Known rows:
<498>: [8 11 -5 22 -3 1 -6 -2 -1 8 2 -4 8 9 6 11 1 -5 -6 -1 -7 -9 -2 -1 7 4 6 8]
<306>: [-1 5 -5 21 1 7 -3 -4 -9 8 4 -6 12 3 10 18 -1 -3 -12 4 -10 2 -12 10 5 -14 6 15]
<1393>: [-2 -13 0 -7 16 -13 -4 14 5 -5 -6 4 17 1 -5 4 0 7 -4 1 -17 4 -1 8 3 1 8 -7]
<1221>: [-1 4 -9 10 -3 10 -18 -10 5 9 1 -2 3 4 5 16 -6 -5 -1 -5 -2 2 -13 -12 10 12 -3 -6]
<1122>: [9 7 -7 25 -6 -13 -8 -2 4 5 8 -3 -2 17 -7 -15 -14 -1 -2 9 -3 -7 -9 -7 9 7 6 0]
<38>: [2 5 -14 1 -15 -4 -2 0 -6 2 8 -15 -7 4 -4 -6 -7 1 -5 10 4 -3 -5 3 14 -4 3 9]
<226>: [-5 0 3 1 4 -6 2 6 1 -10 -1 -1 14 -5 -4 7 -4 3 -2 4 -13 -11 18 22 -6 5 5 -23]
<317>: [5 1 -11 1 -4 10 -13 -7 0 11 -2 1 0 -5 4 27 1 -4 -12 -7 3 4 -8 -6 10 8 -3 -1]
<893>: [-7 -3 0 0 3 -8 1 3 -4 -7 -1 8 20 -1 -10 6 -1 3 -1 4 -12 -9 19 14 -5 4 1 -15]
<846>: [6 10 -11 14 -5 -8 -19 6 3 6 3 -9 -5 17 -4 -12 -9 -4 0 -3 0 -11 -6 -12 5 12 0 -4]
<1315>: [1 15 -11 -2 1 12 8 0 -6 -6 5 -20 -4 -6 13 12 -7 7 3 -17 -25 -7 9 -2 -2 3 7 9]
<1149>: [4 -2 -10 2 -11 -7 14 -20 6 -8 9 -7 -1 -10 -12 6 -6 6 1 8 -2 2 -3 -4 20 10 2 1]
<148>: [2 10 -13 -4 -11 12 -2 8 -19 7 -1 -17 -6 2 10 7 0 1 -14 -3 -1 -12 3 10 6 3 5 4]
<1478>: [1 2 -9 12 -9 8 -1 -7 10 10 2 -11 -8 2 3 -8 -21 -4 -2 7 4 1 -9 -6 8 22 5 -16]
<1359>: [-13 -6 -4 -2 14 -3 6 5 2 -3 -4 3 19 -7 -9 -1 -2 5 6 6 -1 11 17 16 -5 0 4 -14]
<288>: [13 2 -16 -5 -2 9 9 12 -19 6 -2 -14 -8 4 8 2 -2 6 -17 -5 -10 -3 6 5 3 1 10 12]
<504>: [1 -6 1 0 11 -11 -3 7 -4 -7 -2 9 17 3 -11 7 1 5 -1 3 -10 -4 14 8 -4 2 1 -12]
<955>: [10 6 -11 11 -8 7 14 -16 3 -3 4 -10 -4 -6 2 12 -3 2 -2 -1 -8 -8 2 -4 17 19 5 -2]
<58>: [-9 -3 -2 1 7 -14 -1 4 1 -6 -1 7 21 -1 -12 5 -3 1 -1 -1 -9 -4 17 10 -7 -1 0 -12]
<438>: [-15 -10 5 -7 10 -7 2 8 4 -8 -5 1 21 -1 -3 2 -5 4 -4 5 -8 6 11 13 3 3 1 -7]

Facts:
<1034>	π	<942>; <1068>	π	<177>; <1068>	π	<442>; <1068>	π	<567>; <1068>	π	<960>
<1070>	π	<554>; <1107>	π	<1478>; <1107>	π	<1323>; <1128>	π	<1221>; <1128>	π	<271>
<1148>	π	<147>; <1152>	π	<174>; <1152>	π	<498>; <1152>	π	<131>; <1152>	π	<271>
<1165>	π	<955>; <1221>	π	<1406>; <1244>	π	<326>; <1244>	π	<271>; <1244>	π	<1107>
<1244>	π	<1375>; <1276>	π	<228>; <1276>	π	<1221>; <1300>	π	<1478>; <1300>	π	<642>
<1300>	π	<1323>; <1300>	π	<959>; <1311>	π	<1152>; <1311>	π	<213>; <1311>	π	<1165>
<1315>	π	<33>; <133>	π	<942>; <1358>	π	<795>; <1358>	π	<1478>; <1358>	π	<778>
<1431>	π	<133>; <1431>	π	<442>; <1431>	π	<1323>; <1431>	π	<942>; <1439>	π	<541>
<1442>	π	<302>; <1442>	π	<765>; <1460>	π	<1478>; <1478>	π	<302>; <1485>	π	<1149>
<1485>	π	<765>; <148>	π	<1244>; <148>	π	<1107>; <174>	π	<835>; <177>	π	<1122>
<177>	π	<271>; <208>	π	<63>; <208>	π	<835>; <213>	π	<1221>; <216>	π	<835>
<216>	π	<131>; <216>	π	<1375>; <228>	π	<272>; <247>	π	<259>; <247>	π	<63>
<259>	π	<547>; <271>	π	<942>; <271>	π	<1375>; <272>	π	<1478>; <288>	π	<133>
<288>	π	<514>; <296>	π	<1406>; <296>	π	<542>; <302>	π	<271>; <302>	π	<942>
<302>	π	<1375>; <303>	π	<272>; <303>	π	<228>; <303>	π	<1323>; <306>	π	<174>
<317>	π	<1276>; <326>	π	<1107>; <326>	π	<778>; <33>	π	<1034>; <33>	π	<542>
<383>	π	<147>; <383>	π	<419>; <383>	π	<942>; <383>	π	<1107>; <386>	π	<326>
<386>	π	<317>; <386>	π	<1165>; <38>	π	<795>; <38>	π	<873>; <38>	π	<625>
<406>	π	<702>; <406>	π	<1034>; <419>	π	<272>; <419>	π	<271>; <442>	π	<1406>
<442>	π	<1478>; <442>	π	<846>; <462>	π	<1070>; <462>	π	<302>; <462>	π	<765>
<489>	π	<1244>; <498>	π	<1460>; <514>	π	<326>; <52>	π	<63>; <53>	π	<567>
<542>	π	<271>; <542>	π	<1375>; <547>	π	<271>; <547>	π	<942>; <567>	π	<272>
<567>	π	<1375>; <605>	π	<302>; <605>	π	<53>; <605>	π	<38>; <605>	π	<778>
<625>	π	<442>; <63>	π	<796>; <63>	π	<778>; <642>	π	<259>; <642>	π	<228>
<642>	π	<489>; <649>	π	<386>; <649>	π	<821>; <649>	π	<605>; <650>	π	<542>
<650>	π	<1107>; <740>	π	<869>; <740>	π	<147>; <740>	π	<765>; <740>	π	<38>
<765>	π	<955>; <778>	π	<1478>; <778>	π	<542>; <795>	π	<1244>; <796>	π	<514>
<796>	π	<147>; <821>	π	<1204>; <821>	π	<326>; <821>	π	<272>; <821>	π	<1375>
<835>	π	<177>; <835>	π	<272>; <873>	π	<1122>; <937>	π	<33>; <937>	π	<955>
<955>	π	<778>; <960>	π	<271>; <986>	π	<1478>; <1068>	β	<427>; <1070>	β	<797>
<1070>	β	<291>; <1070>	β	<1035>; <1107>	β	<955>; <1107>	β	<148>; <1107>	β	<937>
<1107>	β	<226>; <1107>	β	<383>; <1107>	β	<960>; <1107>	β	<452>; <1122>	β	<52>
<1122>	β	<589>; <1148>	β	<499>; <1148>	β	<133>; <1148>	β	<132>; <1152>	β	<1406>
<1170>	β	<1055>; <1276>	β	<637>; <1276>	β	<650>; <1276>	β	<765>; <1323>	β	<247>
<1323>	β	<686>; <1323>	β	<1114>; <1360>	β	<1055>; <1360>	β	<1359>; <1360>	β	<835>
<1389>	β	<795>; <1393>	β	<873>; <1393>	β	<728>; <1431>	β	<1358>; <1431>	β	<226>
<1439>	β	<873>; <1439>	β	<1500>; <1439>	β	<1501>; <1439>	β	<132>; <1439>	β	<1162>
<1439>	β	<1244>; <1439>	β	<438>; <1439>	β	<625>; <147>	β	<554>; <147>	β	<893>
<147>	β	<547>; <1502>	β	<649>; <1502>	β	<1356>; <150>	β	<1044>; <174>	β	<875>
<174>	β	<1244>; <174>	β	<131>; <19>	β	<1478>; <228>	β	<836>; <271>	β	<103>
<288>	β	<642>; <288>	β	<445>; <296>	β	<1034>; <296>	β	<406>; <296>	β	<1356>
<302>	β	<821>; <302>	β	<216>; <303>	β	<132>; <303>	β	<1165>; <326>	β	<728>
<326>	β	<1442>; <326>	β	<252>; <326>	β	<1311>; <338>	β	<1359>; <338>	β	<1165>
<352>	β	<406>; <477>	β	<445>; <47>	β	<1149>; <480>	β	<499>; <480>	β	<1478>
<480>	β	<1264>; <480>	β	<445>; <489>	β	<642>; <489>	β	<960>; <495>	β	<1300>
<495>	β	<438>; <495>	β	<208>; <498>	β	<1358>; <504>	β	<554>; <514>	β	<893>
<514>	β	<1358>; <538>	β	<1442>; <53>	β	<133>; <53>	β	<33>; <55>	β	<1315>
<55>	β	<226>; <55>	β	<1035>; <55>	β	<1264>; <55>	β	<1356>; <567>	β	<1410>
<567>	β	<821>; <567>	β	<132>; <567>	β	<1359>; <593>	β	<252>; <593>	β	<213>
<609>	β	<1501>; <609>	β	<765>; <609>	β	<542>; <63>	β	<858>; <63>	β	<1356>
<6>	β	<216>; <6>	β	<462>; <6>	β	<1128>; <740>	β	<875>; <754>	β	<177>
<754>	β	<252>; <76>	β	<386>; <76>	β	<247>; <76>	β	<1460>; <828>	β	<1358>
<846>	β	<386>; <846>	β	<1358>; <846>	β	<589>; <959>	β	<1460>; <959>	β	<58>
<959>	β	<1375>

Rows:
No name comes twice in this set of rows, the named rows included.
[-6 12 -9 15 -14 0 -5 -3 0 11 2 -7 6 5 2 7 -4 -10 -6 -5 -1 -6 1 -1 3 2 1 4] : <1460>
[10 4 -17 7 -1 3 4 -4 1 8 4 -9 -8 3 -3 -5 -3 3 2 1 6 11 -5 -8 14 5 6 15] : <302>
[5 -3 -13 0 -9 -1 22 -5 -14 8 -1 -2 -3 -1 3 0 -9 2 -22 2 -7 1 -2 1 2 -2 6 13] : <796>
[1 0 -9 16 -10 5 -10 -10 3 15 2 1 -3 5 1 -2 -18 -5 -9 5 1 1 -16 -13 6 11 -1 -11] : <272>
[3 -1 3 27 5 1 -4 -2 2 6 2 -3 11 11 11 6 -8 -4 -12 6 -10 11 -16 -4 11 0 6 16] : <174>
[-8 14 -13 -10 5 10 11 3 -8 -7 6 -19 -4 -7 13 6 -12 9 3 -20 -31 -6 8 -3 -10 -9 6 16] : <406>
[1 7 -20 -5 -8 1 13 -5 -9 -4 7 -20 -3 -8 -5 10 11 5 0 -2 5 8 6 10 18 -9 4 24] : <462>
[-7 1 3 27 -2 5 1 -11 9 7 2 -5 11 5 13 2 -16 -8 -6 7 -9 6 -17 -7 10 9 4 5] : <131>
[-2 10 -15 2 -5 7 -17 10 -21 4 6 -18 -2 11 6 4 1 2 -8 -2 -5 -4 -11 9 10 -20 0 22] : <1068>
[9 15 -16 -9 -5 3 -7 19 -20 4 -1 -19 -7 9 7 3 2 5 -11 -14 -8 -16 8 4 0 -5 4 17] : <1431>
[15 2 -10 7 -9 -6 14 -2 -6 11 -2 -1 -4 7 -3 -2 -8 -1 -18 -3 -6 -9 6 -8 0 14 7 6] : <514>
[-4 5 -10 27 -1 8 2 -3 -2 15 3 -4 9 5 8 -6 -10 -5 -6 8 1 11 -12 6 3 -3 7 11] : <835>
[-4 9 -14 3 -14 0 18 1 -16 13 -3 -6 5 -1 5 7 0 -5 -21 -7 -6 -5 12 5 -10 -6 3 17] : <247>
[3 12 -16 -6 -13 11 11 7 -25 4 1 -21 -6 1 10 3 0 3 -15 -5 -7 -15 5 14 5 -4 7 14] : <383>

The same elements again, as new rows of numbers:
Known rows:
<445>: [12 3 8 15 4 4 7 0 -5 0 -8 -6 -4 5 -6 -6 1 27 2 -11 4 -14 3 -6 0 8 -17 2 4 6 1 5]
<306>: [4 9 -1 12 -2 0 8 -2 -9 -2 -6 -2 0 8 -10 4 0 15 3 -7 4 -8 -3 -6 -2 13 -12 -10 -5 -1 -2 3]
<1128>: [10 0 -1 5 2 1 7 -3 -4 2 -2 5 1 3 -7 17 -6 11 5 -9 15 -15 2 -2 0 23 -10 -7 -1 4 -3 0]
<133>: [15 7 4 -4 -10 -4 25 -5 -10 -7 1 -1 9 -4 7 -16 5 13 11 8 5 -17 0 -4 -4 15 -12 -11 -5 -9 -2 -4]
<1460>: [16 2 0 10 -3 -3 0 6 3 -10 -6 8 9 1 -15 12 16 18 1 -6 -13 -21 6 -1 -7 -3 -19 -16 -3 2 -7 -5]
<740>: [4 10 -1 12 -6 0 12 -1 -11 -2 -10 -6 1 9 -16 1 1 16 4 -4 5 -4 -8 -6 -2 10 -13 -11 -6 -9 -1 1]
<1148>: [5 9 -2 12 -5 1 12 -2 -12 -1 -8 -7 3 9 -14 -1 1 16 4 -2 4 -5 -6 -4 -2 9 -11 -8 -7 -8 -3 4]
<1170>: [11 4 4 18 2 5 6 -1 -5 1 -11 -12 -5 9 -16 -5 -2 24 2 -4 6 -9 -2 -8 -2 5 -18 7 1 -4 2 5]
<1375>: [11 2 8 18 2 -1 5 -2 -1 2 -2 -11 -4 -1 -6 -2 -8 22 0 -9 8 -16 10 -6 -1 14 -24 3 0 12 2 7]
<383>: [10 5 3 6 -8 -2 17 -2 -9 -3 -1 -3 9 0 -1 -6 3 16 6 -2 3 -14 2 1 -1 12 -11 -12 -6 1 -5 4]
<226>: [12 3 8 15 4 3 7 0 -5 -1 -8 -6 -4 5 -6 -7 1 27 3 -11 4 -14 3 -6 0 8 -17 1 4 7 1 5]
<1315>: [6 6 3 9 -2 0 11 1 -9 -2 -7 1 2 4 -7 4 2 18 4 -12 5 -10 -2 -3 0 14 -12 -14 -2 3 -1 1]
<288>: [6 9 -2 10 -7 0 13 -3 -12 -2 -6 -7 5 8 -12 -3 1 15 5 1 4 -6 -6 -3 -2 8 -10 -8 -8 -10 -4 4]
<247>: [4 9 2 10 -2 -1 11 0 -11 -3 -5 0 2 6 -5 0 4 18 4 -11 3 -9 -2 -4 0 14 -10 -15 -3 3 -3 3]
<208>: [2 12 1 12 -1 -3 8 -1 -12 -3 -5 0 0 7 -4 0 2 16 2 -11 1 -8 -1 -7 -1 15 -11 -16 -5 6 -2 3]
<438>: [12 3 8 15 4 3 7 0 -5 0 -7 -6 -4 5 -6 -7 1 27 2 -12 5 -14 4 -6 0 8 -17 1 5 7 1 5]
<317>: [5 7 -3 9 1 3 8 -3 -11 -1 -7 1 2 12 -10 5 3 15 4 -7 6 -8 -5 -3 0 12 -5 -9 -3 -2 -5 4]
<419>: [4 10 -5 14 -2 -7 0 -8 -4 -1 4 -5 -1 3 -7 10 -9 6 -1 0 4 -14 7 -11 -5 20 -18 -7 -12 5 -2 2]
<427>: [9 5 -2 8 -9 -11 6 8 -1 -9 -4 -4 -10 19 3 -4 -2 34 -4 -9 16 -14 -6 -4 -3 4 -28 4 18 10 -10 10]
<103>: [14 0 11 18 2 1 8 -10 -12 -11 -13 -16 0 11 -13 -6 15 31 5 -17 17 -10 23 -10 3 14 -12 5 -6 9 -9 -11]

Rows:
No name comes twice in this set of rows, the named rows included.
[2 9 6 11 -4 -2 14 4 -10 -2 -10 1 -1 3 -9 4 2 20 3 -17 6 -6 -4 -5 0 17 -16 -20 -1 3 2 -2] : <937>
[0 11 1 17 -10 -3 14 4 -12 -2 -12 -8 3 6 -20 2 2 19 2 -9 2 0 -9 -4 -2 8 -17 -18 -8 -7 0 2] : <63>
[5 8 -10 7 6 7 2 -6 -12 0 -8 4 0 20 -13 12 2 10 5 -4 8 -8 -8 -6 0 13 1 -3 -3 -8 -7 4] : <1276>
[19 3 8 5 -4 1 19 -4 -5 -3 -4 -11 0 -1 -1 -19 0 22 8 6 7 -17 1 -8 -4 9 -20 6 1 -8 3 -2] : <942>
[13 0 -4 15 -11 -2 4 4 -2 -4 -5 -6 16 4 -23 8 9 16 2 2 -9 -14 2 8 -6 -8 -16 -10 -11 -5 -12 7] : <1107>
[14 4 -2 12 -5 -2 1 4 1 -8 -7 2 8 3 -18 10 11 17 1 -3 -9 -17 2 -2 -6 -2 -19 -13 -5 -3 -6 -3] : <986>
[15 6 5 -4 -10 -4 24 -3 -9 -6 0 0 7 -4 5 -13 4 14 11 6 6 -17 0 -4 -4 16 -13 -11 -4 -8 -1 -5] : <1034>
[16 1 -4 5 0 3 2 2 -1 -6 -9 9 7 9 -16 14 12 15 5 -4 -3 -17 -2 -1 -4 2 -9 -8 -1 -7 -8 -4] : <442>
[-1 13 9 13 -6 -4 16 6 -11 -3 -14 1 -4 1 -11 4 2 22 3 -21 6 -2 -8 -9 -1 20 -19 -27 0 2 6 -6] : <765>
[5 6 -1 10 -4 1 11 0 -10 -1 -8 -1 4 8 -12 4 3 17 4 -8 5 -8 -5 0 0 11 -9 -12 -4 -2 -4 4] : <38>

The same elements again, as new rows of numbers:
Known rows:
<208>: [2 15 -4 11 -8 -16 -1 6 1 11 -20 -2 -20 9]
<306>: [4 13 0 11 -16 -25 -3 2 -5 6 -26 -11 -17 7]
<338>: [-7 7 8 0 -6 -7 -6 16 -25 12 -26 -15 -11 6]
<1165>: [-9 8 4 17 -16 6 6 8 -13 8 -12 3 -33 10]
<1442>: [8 23 -11 1 -15 -12 4 11 -6 1 -4 -5 -21 -2]
<609>: [3 7 5 10 -4 -12 1 20 -24 12 -30 -10 -2 1]
<132>: [-2 22 6 6 -7 2 -6 17 -19 12 -28 -4 -20 8]
<213>: [-2 27 -5 4 -24 3 -1 3 -23 4 -16 -7 -20 -11]
<19>: [2 13 3 3 -11 -6 -8 17 -27 1 -24 -12 -4 7]
<1264>: [6 26 4 9 -14 -3 -13 18 -22 -3 -20 -6 -6 14]
<55>: [7 7 6 5 -15 -10 -8 20 -26 -4 -22 -13 8 12]
<480>: [-1 3 4 2 -11 -8 -8 18 -23 1 -27 -10 1 10]
<1406>: [-7 16 11 15 -31 8 0 2 -25 2 -23 5 -27 -5]
<383>: [-1 13 -5 -2 -13 -15 -21 3 12 -3 -9 9 -11 10]
<247>: [-2 19 3 4 -1 -17 -12 3 -5 2 -6 0 -19 10]
<589>: [-1 26 -1 10 -1 -11 -16 15 -26 -1 -20 -10 -15 6]
<427>: [4 24 1 6 -7 -11 -8 19 -25 1 -20 -9 -11 3]
<271>: [7 -5 20 14 -29 -18 -1 4 -6 -3 -25 8 -26 4]
<1055>: [-3 25 7 4 -8 -6 -13 15 -25 5 -20 -11 -20 7]
<406>: [14 26 14 -3 -14 -16 -21 4 -2 3 -12 3 -5 10]

Rows:
No name comes twice in this set of rows, the named rows included.
[-6 21 -8 9 -6 -13 -15 -2 2 -1 -10 3 -23 11] : <1358>
[9 4 23 26 -29 -14 1 5 -15 -7 -27 13 -42 6] : <1375>
[2 8 9 8 -20 -19 -10 1 0 4 -20 2 -20 5] : <419>
[-1 15 4 -1 -22 -10 -21 1 5 -4 -18 9 -16 8] : <642>
[-2 -4 3 4 -23 -14 -10 5 0 -5 -19 6 -14 5] : <489>
[4 28 -17 -1 -16 -11 -1 6 -9 10 -9 -11 -19 -6] : <1311>
[-2 11 -1 9 -4 -11 -4 9 -11 0 -5 -3 -19 9] : <52>
[10 29 -3 3 -13 -8 -3 23 -23 2 -20 -8 -16 -10] : <728>
[8 19 7 4 -18 -14 -17 4 -3 -4 -14 6 -10 14] : <1315>
[11 8 18 3 -15 -11 -13 12 -13 1 -20 9 -17 2] : <702>

